In the rows, 128 means zero.
Each row is followed by its class; each block has classes of its own.
[ 92 111 122 157 130  85 173  95  70 100  99 145 101 113 160 121 124 157
 190 191 138  99  99 132 108  68 113 135  94 160 113 159] -> Z539
[121 120 114 124  91 127 153 115 106 117 115  95 126 153 118 104 105 161
 121 108 148 136  94 116 134 132 130 105  87 123 137 128] -> Z236
[128 149 136 139 135 186 116  91 150 158 104 119 118 119 150 137  88 103
 150  82  95  75 155 165 178 145 126 103 127  79 123 145] -> Z195
[132 168 159 143 140 142 155 159 127 136  99 131 128 114 138 121  52 115
 150 103 165 128 116 164  83 126 124  86 109 160 162 105] -> Z287
[133  84  43  72  95 158  71 135 113 101 153 119 171 128 172 151 149 140
  92  83 126 131 174 131 151 161 138 107  88  53 106 164] -> Z872
[120 106 123 157 136  93 149 116  87 125  77 122 113 126 177 115 110 167
 189 166 129 108  97 133  93  84 136 122  88 151 114 160] -> Z287
[129 118  90  94  85 117 161 101 125 133 120  89 154 163 124 111 126 163
  95 105 154 159 102 112 142 157 143 104  94 112 123 154] -> Z195
[143 122 101  89  83 149 162 109 100 147 112  70 142 178 135  96  96 163
  90  83 149 126  92 120 141 147 139 100  89 115 136 146] -> Z188
[112 122 119 132 118 198 111 118 145 158 113 121 117 139 139 134 134 115
 141  51  90  96 177 174 184 160 142  90 100  77  98 147] -> Z496
[ 99 109 134 143 142  95 158 115  72 111  42 122 130 124 172 132 120 165
 180 196 165 117  88 134  53 107 137 134 112 171 116 158] -> Z287
[ 42 128 148 126 128 144  88  67 104 144  94 167 124 114 199 150  83  65
 201 133 102 102 157 127 147 108 120 140 162  85 149 136] -> Z728
[137 178 146 125 124 146 164 155 133 138 104 142 134 109 122 131  65 119
 124 119 163 109 119 151  98 137 110  97 145 154 149  96] -> Z525
[118 100 119 153 127  94 138  98  82 129  50 111 114 140 181 104 106 166
 171 204 165 119  85 125  90  75 140 154 120 184  97 165] -> Z728
[110 140 124  88  67 139 191  97  87 124 101  86 153 185 112 108 109 164
 126  92 150 136  97 107 131 160 126 125 106  96 151 145] -> Z496
[132 133 148 138 136 161 134 177 107 120 100 105 116 132 104 127 123 111
 134 112 179 112 107 153  77 120 116  87 115 153 135 101] -> Z236
[163 107  82  85  87 123 114 113  92 138 101  95 172 194 122 123 146 179
 136 119 175  94 141 122 132 174 124 176 155 121 100 164] -> Z872
[ 90 152 150 132 159 103 127  91 125 139  94 162 134 109 182 149  83  80
 221 143 118 117 159 120 114 132 119 121 180  95 169 129] -> Z287
[119 133 131 126 115 177 132 138 127 147  90 117  96 122 124 130 110 106
 128  73  89  80 165 172 189 145 128  89 114  88 105 130] -> Z539
[142 108 123 161 138  96 170 142  73 105  69 114 116 125 168 117 144 187
 161 205 160 135  98 128  68  83 135 137  82 171 102 154] -> Z728
[131 123 108  79  91 131 149 107  77 140  96  84 146 182 132 105 111 161
 123  90 160 150 114 124 138 172 150 112  84 112 144 149] -> Z188
[134 139 133 112 140 187 134 137 123 166  90 114 114 130 152 152 123 115
 121  78  93  76 176 158 173 157 133  90 100  63 115 137] -> Z883
[161 121  70  90  79 132 127 139  99 129  75 110 156 171 114 126 151 140
 124 133 196 119 150 120 139 154 123 168 180 153  89 129] -> Z539
[127 132 126 136 123 169 127 137 124 176  94 105  97 136 152 132 118 130
 118  54  79  84 182 193 175 155 150  74  87  75 106 136] -> Z539
[124  84  26  77  83 150  83 126 112  98 166 122 193 132 180 140 132 168
  95  91 113 134 170 120 143 132 121 107  95  33 113 174] -> Z872
[146  96  53  76 105 149  91 169 118  92 160 131 168 117 164 148 153 139
  80 111 124 185 167 107 131 122 133 111  77  62 117 149] -> Z883
[130 153 151 138 155 120 134 140 130 128 122 148 130 106 153 135  78  93
 150 130 178 110 119 151  80 119 110 101 131 163 156 104] -> Z116
[129 138 124 118 126 155 103 122 135 154 119 122 123 124 133 139  89 134
 138  59  99  59 179 177 162 150 117 110 107  69 123 134] -> Z195
[158 127  78  97  55 151 151 127 111 124 106  77 137 172 127 102 110 174
  75  84 131 150 104 136 179 159 157  93  75 111 106 152] -> Z525
[142 127  83 114  74 136 139  95 120 143 142 108 129 158 121 105 100 157
 100 101 140 139 116 112 164 165 131 108 111 115 126 140] -> Z236
[146 131 111 152 129  75 183 151  89  95  85 140 108 115 137 109 133 141
 166 203 162 141  95 117  93  84 111 124 128 181 108 132] -> Z539
[128  94  37  66  85 126  97 152 100 111 103 120 171 136 169 141 132 149
 103 105 138 158 160 112 147 143 142 117 111  65 105 152] -> Z883
[131 166 151 128 136 156 165 127 129 125 102 129 126 103 131 124  61  99
 127 133 167  89  94 127  91 123  91 118 160 161 158  97] -> Z188
[152 114 117  94  78 139 137 138  95 120  99 106 153 178 100 134 145 200
 128 133 182 102 144 129 111 153 120 191 139 149 104 142] -> Z525
[132  96  26  71  78 116  99 125 113 110 164 126 164 144 176 131 139 130
  81  92 111 140 164 116 169 135 134  95 103  57 102 153] -> Z539
[115 121 100 108  72 134 159 118  94 120  92  83 140 181 135 106 111 171
  94  99 148 154 113 142 132 147 147  97  73 128 120 156] -> Z287
[163 111  97  68  94 129 117 125 104 151  93 117 178 184 119 127 124 171
 130 139 212 111 136 113 115 163 127 183 157 157  97 151] -> Z195
[ 51 107 145 140 122 127  83 100 137 117  80 136 123 123 194 141  86  79
 206  89  98 103 163 147 152 109 121 116 152  68 147 128] -> Z116
[170 179 143 138 139 156 141 150 118 159 113 127 125 129 153 123  59  94
 142 122 173 112 131 154 100 123 122 106 149 153 153 110] -> Z728
[141 136  93 100  58 117 146 100 113 138 110 108 125 159 125  94  88 156
 112  88 134 127 102 117 180 146 133 116  86 128 124 129] -> Z525
[ 88 121 113 136 129 106  81  89 150 113 123 157 126 105 180 142 100  86
 174 123  76 119 148 141 154 136 124 122 154  71 121 151] -> Z195
[152 162 120 121 137 134 132 169 115 137 113 140 138 104 140 133  63 130
 113 117 155 117 124 161  87 131 117 108 121 136 140 117] -> Z883
[135 137 129 130 133 129 137 166 120 115 122 125 121 122 132 127 101 106
 133 122 184 106 118 146  88 106 107 103 129 163 139 112] -> Z872
[140 109 103 110  72 150 143 130  98 144  67  80 169 200 131 123 124 195
 130 120 180 104 140 141 126 156 138 173 164 132  94 158] -> Z728
[124 102 108  84  89 120 148 126 108 117  86 101 183 170  94 137 155 190
 118 142 186 117 127 100  95 163 118 188 164 145 110 138] -> Z287
[ 58 112 128 142 120 131 108  73 131 104  98 138 135 123 188 145 110  94
 189 114 109 105 153 137 146 119 110 118 142  77 139 144] -> Z116
[180 115  79  95  91 137 121 137 112 130 102  96 172 184  96 137 174 179
 121 127 198 111 154  99 127 179 124 184 176 136 101 119] -> Z236
[ 40 125 134 125 122 112 112  78 115 136  98 173 136 119 197 148  79  78
 209 134 117  86 143 118 133 116 103 129 190  89 152 136] -> Z872
[150 128  93 131 124 190  92 123 126 147 102 119 114 118 147 135 127 122
 125  69  79  83 174 173 195 154 143  90  78  85  89 147] -> Z287
[149 121 119  92 100 128 159 133  88 128 105 108 185 183  97 134 152 203
 141 141 179  99 136 115 103 169 108 185 159 125 118 152] -> Z872
[145 178 147 131 161 128 186 160 122 127 115 146 134 100 125 146  97  93
 147 149 181 110 116 129  79 122  94 105 155 152 160 100] -> Z883
[151  84  47  34 104 165  72 148  83 112 158 118 185 153 175 139 135 149
  84  94 144 132 168 112 133 137 136 113  79  64 115 158] -> Z188
[118 173 155 139 142 161 167 142 109 142  87 131 116 102 139 135  80  91
 133 117 160 103  98 153  83 142 113  90 141 157 159  96] -> Z188
[134 121 105 152 136 105 154 120  83 105  53 124 110 120 163 117 135 161
 156 185 153 126 105 135 104  93 123 132  78 166  93 152] -> Z883
[ 95 100 114 155 116 108 163 107  79 116  69 130 114 129 172 121 126 181
 168 187 141 117  91 136 103  82 131 127  88 154  92 173] -> Z195
[180 112  96  91  94 139  90 129 127 100 101  98 175 185 104 125 150 169
 143 124 193 107 153 128 136 150 123 200 157 152  91 141] -> Z525
[120 135 117 128 116 155 116 111 128 152  99 136 132 111 155 144 107 136
 128  83  71  96 166 156 180 180 134 104 118  58 119 137] -> Z116
[ 61 109 119 132 130 121  96  54 124 127 113 147 119 118 181 143 104  83
 208 119 112  82 155 131 140 133 106 140 177  91 141 148] -> Z188
[150 113  90 166 130 108 141 115  61 121  82 129  96 127 158 115 142 181
 160 204 183 116 107 131  75  88 123 134  87 195  95 147] -> Z236
[146 130 103  93  93 110 151 102  93 140 117  94 129 159 132 109  89 157
 110  99 145 121  99 125 147 160 150 110  80 129 136 151] -> Z287
[149 118 102  87  76 144 137 123 104 120  73 102 171 182  97 127 158 164
 131 130 171 124 137  99 132 170 101 195 160 119 100 143] -> Z883
[158 113  96  91  88 133 132 109 123 116 103 104 165 173  98 138 152 162
 131 148 204 105 143 108 113 167 103 200 185 146  99 150] -> Z195
[ 61 120 146 116 123 125 128  98 103 114  77 149 104 124 163 149 111  63
 195 140 117 103 139 123 143 132 104 123 158  91 133 146] -> Z883
[ 44 124 152 110 137 131 112 100  94 131  74 153 135 116 191 160  97  83
 201 111 105  80 162 141 130 117 122 123 147  68 149 125] -> Z539
[ 27 115 134 142 108 135 107  79 135 110  94 159 127 106 171 154 105  78
 199 110  88 109 158 132 143 128 106 126 170  76 142 135] -> Z287
[135 111 113  95  78 153 126  99 117 141  72  94 156 195 135 121 113 170
 125 123 189 104 139 130 128 151 121 176 145 144  96 156] -> Z195
[149 136 100 144 129 162 102 113 145 143 116 130 101 116 148 129 110 123
 125  88  78  90 164 182 204 154 142  91  89  92  84 155] -> Z195
[128 125  87  99  84 124 154  92  82 113 107  94 143 158 129 115 123 171
 121  99 152 131 114 123 149 144 125 130  56 107 129 154] -> Z883
[ 78 112 148 136 152 141 110 105 112 114 106 136 102 103 185 150 115  88
 189 118 103 105 145 141 128 119 131 113 122  91 148 137] -> Z188
[ 77 110 119 125 119 146  96 113 116 112  96 142 114 124 181 150 130  69
 180 117 113 123 161 131 141 137 121 122 168  90 131 133] -> Z188
[140 160 170 126 153 119 141 152 117 134  90 123  96 107 135 132  60  78
 160 121 176  89  95 154  87 124 122 102 134 161 157 105] -> Z195

A new block, with new classes.
[135 114 130 148 114  68 132  91 133 172  77 160 140  94  85 104  84 146
 168 153 105 165 145 169  65 111 121 138 157 174 159 143] -> Z729
[167 131 102 114 138 166 132  49 122 171 130 135 200  99 121 135  81 166
 122 173 160 191 135 110 138 173 147 113  97 204 130 157] -> Z89
[131 144 153 155 120 103 134 103  98 197  61 148  90 102 176  88  78 156
 146 126 101 126 124 198  93 131 166 166 178 156 128 106] -> Z729
[140 120 151 115 125 135 104  87  63 195 139 200 104 163 136 139  76  93
 122 112 148 100 162  82 135  51 112 120 119 121 121 116] -> Z823
[168 134 119 123 127 167 134  90 109 147 142 146 167 102 112 129 111 164
 124 167 160 125 136 126 160 191 163  92  63 167 107 125] -> Z286
[128  98  86 120 136 101 116 113 158 167  82 106 137 111 165  97  70 178
 131 160 139 148 153 146 111 126 146 143 145 194 155 117] -> Z823
[143 107 112  81 140 122 146 105 103 164  69 111 108  38 144  83  72 148
 111 171 132 110 160 119 104 135 160 116 119 187 128 160] -> Z977
[145 133 108 123 168 146 131 134 109 154  88 133 104  95 151 152  98 182
  95 136 166  87 139 152  69 154 151 107 108 151 110 114] -> Z310
[154 120  76 100 166 167 118 108  88 161  80 158 140 100 200 142  85 205
  65 172 198 103 143 149  65 170 177  81  76 137 114 112] -> Z977
[140 119 177 127 100 121 121 119 126 200  82 143 102  73 157 134  41 152
 134 168  95 117 184 123 139  86 156 123 134 173 108 104] -> Z399
[129  99 149 126 115 101 108 103 100 154 142 158 114 179 155  87  81  80
 128  91 133 138 131  75 114  62 105 120 107 141 137 149] -> Z399
[123 128 161 114  86 139  88 106 104 190 147 168 115 171 186 130  45  79
 132 104 136 137 149  73 111  75 125 108  99 124 115 129] -> Z399
[115  98 129 123 120 112  81 135 133 171 114 115 127 125 159  79  77 178
 153 141 101 156 149 151 105  98 111 164 111 141 129  95] -> Z780
[141 139 113 101 148 155 110 127  98 163  86 146 136  93 166 168  89 192
  91 139 189 112 162 123  98 168 146  88 104 141 116  88] -> Z729
[178 151 129 119 114 154 136  57  96 184 112 170 172  94 110 127  77 137
 130 147 168 162 104  92 140 196 158 106  98 171 111 169] -> Z399
[148 129 107 118 176 179 131 128 107 164  85 159 155  89 182 179  68 230
  80 167 208 113 153 178  82 182 157  80  99 148 108  93] -> Z89
[111 129 130 132  93  66 101  75  81 181 139 151  87 152 118 119 121  62
 173 107 105 127 124  67  70  66 132 147 126 148 153 166] -> Z726
[108 138 135 111  98 134 103 107 104 174 113 166  92 159 176 133  73  71
 108  82 106 136 140 105 116  70 102 125 134 126 140 105] -> Z310
[140 124 164 125  98 103  77 117  85 208  88 130 132  84 135 106 110 152
 151  96  98 127 132 149  86 150 128 118 139 138 133 103] -> Z729
[165 162  89 130 150 134 127  85  98 171 120 138 172  92 132 132 121 149
 108 138 119 167 116 140 165 187 158 111 116 154 123 138] -> Z726
[117 127  91 140 120 122  98 102 126 180 126 155  95 190 149  85  46  81
 121 108 119 112 170  93  89  35 113 144 113 157 134 151] -> Z310
[126 107  96 136 135 113 127 120 100 143  84 129  84 158 151  69 123 150
 133 158 126 126 141 164 116  71 141 179 186 154 141 133] -> Z89
[ 90 123 127 130  97  85 113  91  95 155 139 175 104 171 169 134 107  77
 153 128 102 143 146  88 116  49 111 143 104 123 147 125] -> Z780
[156 124 107 128 163 152 125 141 122 155  73 174 148  93 140 180  81 227
  79 162 219 120 140 131  86 157 143  93 112 142 114  96] -> Z399
[152 103  94 130 149 108 101 122  91 160  91  90  91 114 148  38 124 172
 113 149  87 108 139 170 101 107 148 147 119 160 130 145] -> Z726
[154 104  95 132 133 106 152  87 140 167  54 109 131 106  77  81 119 148
 127 178 120 135 137 136 126 111 133 160 170 195 179 160] -> Z823
[103 133 111 110 101 145 141 118 109 152 102 147  94 104 182 161 125 132
 119 171 109 168 145 191 127 102 136 124 153 163 153 115] -> Z89
[145 115 121 119 118 135 122  66 123 166 107 175 177  97 125 160  84 170
 146 167 146 130 151 136 107 181 157  89  87 149 121 111] -> Z977
[113 106 130 114 106 123 108 108 102 150 131 153 136 171 152 117 106 103
 126 117 159 122 162  60 115  62 103 124 120 118 143 131] -> Z729
[179 110 158 113 137 150 156  74 112 152 136 116 176  66 143 126 105 138
 148 145 137 141 108 141 108 183 160  97 110 155 114 141] -> Z286
[128 116 127  99 169 145 160 148 106 141  85 124 101  79 183 190 106 178
 117 157 172  62 156 144  76 162 155  89  99 126 112 105] -> Z310
[130 141 101 131 174 127 128 118  81 134 102 172 109 111 150 180 106 194
  93 140 197  82 150 143  77 158 155  90  90 130 110  99] -> Z726
[167 121 145 119 128 125 149  51 136 176 101 165 192  88  67 149  64 158
 153 170 177 138 119  87  90 198 144 103  76 178 142 157] -> Z823
[161 138  89 134 101 102  97  62 129 173 112 141 188  99  88 145 135 167
 161 138 124 181  89 128 104 223 152 113 117 187 134 147] -> Z310
[154 123 197  98 153 124 127 149 122 158  99  76 122  56 137 131  57 167
 139 133  85 131 156 202 100 178 131 101 150 122 107  92] -> Z286
[145 117 117 108 156 139 126 106  96 155  84 131 142  81 164 184  91 185
 102 143 188 111 165 129  84 165 143  73 115 151 123 112] -> Z399
[141 119 105 134 181 148 151 115 110 133  79 173 127 106 169 158  84 202
  85 173 183  88 148 158  73 137 146  99  75 132 113 104] -> Z780
[123 158 118 132 156 148 125 125 112 167  93 152 125  90 159 183  63 189
  86 155 180  79 178 152  76 169 174  87 105 133  98 103] -> Z977
[155 110 115 129 172 138 134 125 110 155  96 113 116  85 143 160 127 191
 126 144 128  72 137 173  51 160 135 103 107 130 112 127] -> Z310
[123  88 146 119 129  83 143  90  97 155  94 189  71 167 138  99  76  88
 175 134 104 100 135 114  96  54 110 147 116 125 144 133] -> Z780
[105 131 177 127  90  96 136  62 111 190 112 168  94 147 102 152  40  77
 149 110 141 114 134  52  65  88 101 128 121 159 159 153] -> Z286
[143 141 111 120 167 162 128 153 108 148  97 168 142 107 166 170  71 187
  61 163 167 110 168 160  99 130 136  82  95 108  98 100] -> Z310
[116 128 123  98  91 116 103 117 104 157 128 139 112 153 129 124 114  70
 126 114 120 130 140  49 126  79 109 126 117 131 141 148] -> Z310
[144 135 139 109 171 160 136 149  95 169  72 161 133  78 163 164  60 210
  80 161 208 103 149 152  85 170 161  90 104 148 110  93] -> Z89
[152 120 123 136 174 131 137 137  99 151  89 163 143  83 141 197 108 221
 116 161 177 104 155 188  82 177 140  76 111 122 110  97] -> Z399
[ 86 128 119 129  91  76  79  96 101 181 155 170 119 167 143 159  88  87
 154 115 133 155 162  71  79  49 115 126 111 138 155 125] -> Z726
[157 134  87 125 176 152 131 126  92 149  85 141 150  87 167 162  94 199
  80 157 196  83 152 165  63 181 158  71 104 122 114 110] -> Z286
[108 126 143 126  79  85 113  64  65 144 140 184  75 171 139 105 132  64
 159 104 123 116 118  49  85  63 115 149 105 135 139 154] -> Z729
[135 106 144  76 119 116 122 154 109 161  83 105 103  33 134 111 100 135
 156 132 121 123 162 173 136 157 164  95 149 170 126 105] -> Z726
[169 110 103 133 141 165 131  26  94 185 136 163 160 137  93 155 106 188
 133 162 182 117 120  78 111 157 120 123  68 180 132 150] -> Z286
[138 124 129 110 170 172 135 136  80 160  83 143 123  94 179 182  85 184
  75 162 179  52 191 139  88 130 144  69  97 118 108 106] -> Z89
[138 132 153 154 119 120 124 124 165 196  72  96 116  28 139  89  69 160
 152 116  91 119 116 177  67 150 165 157 145 195 121 114] -> Z780
[156 143  79 127 163 131 111 111  74 169  72 135 131 103 175 140 115 207
  81 151 175  86 149 143  72 183 166  88 102 144 114 131] -> Z729
[119 125 153 134 102  90  96 118  78 168 147 172 111 172 115 113 128  73
 167  96 107 112 142 117 136  75 108 142 155  88 133 121] -> Z823
[145 141 120 117 157 144 131 118 105 156  79 156 115  83 165 174  91 190
  96 141 197 101 137 136  47 170 164  94 101 157 117  99] -> Z729
[164 131  76 118 134 136 108  46 105 171 131 159 154 117 151 138 100 173
 138 189 144 160 132 129  94 167 190 120  80 179 112 137] -> Z977
[136 148  77 120 154 149 108 158  88 140  91 124 132  93 163 146 120 195
  62 139 186 100 153 162 110 172 145  89 132 124 115  98] -> Z286
[136 145 107 124 166 140 127 156  94 156  81 138 128  92 167 183 114 213
 100 152 179  96 128 178  67 195 146  99 118  97 123  81] -> Z286
[130 114 111 108 105 130 113  72  51 170 128 146  98 160 160 122 126  75
 115 117 136  96 169  53 155  72 121  98 103 153 139 164] -> Z399
[144 139 114 119 190 145 129 144  90 152  94 144 141  76 174 164  79 206
  88 168 192 101 172 147  75 150 170  95  89 147 105  89] -> Z89
[119 118 140 106  91 147  75 133 144 169 153 135 127 176 130 130  64 107
 135 104 154 151 149  92 117  94 107 120 126 135 134 103] -> Z286
[133 127 161 128 129 128 130 162 118 207  87 164  86 107 169 108  51 164
 159 129  92 134 120 230 121 130 133 155 171 119 104  97] -> Z310
[175 106 131 110 146 153 131  77 137 171 118 121 131  88 118 129  81 156
 178 154 122 133 123 141  70 157 143 137  94 166 130 106] -> Z286
[107 150 134 119  96 140  89 122 122 175 160 168  97 198 153 127  83  74
 132  83 131 177 132  87 128  48  92 165 156 119 134 114] -> Z729
[146 123  68 104 178 174 118 130 103 154  97 115 137 108 175 131  99 204
  60 172 205  94 160 118  80 146 164 108  88 139 114 129] -> Z977
[ 99 156 158 108  55 120  77  77  87 161 150 184  86 155 110 141  96  63
 139  88 136 158 143  50  96  73 104 135 109 154 136 118] -> Z729
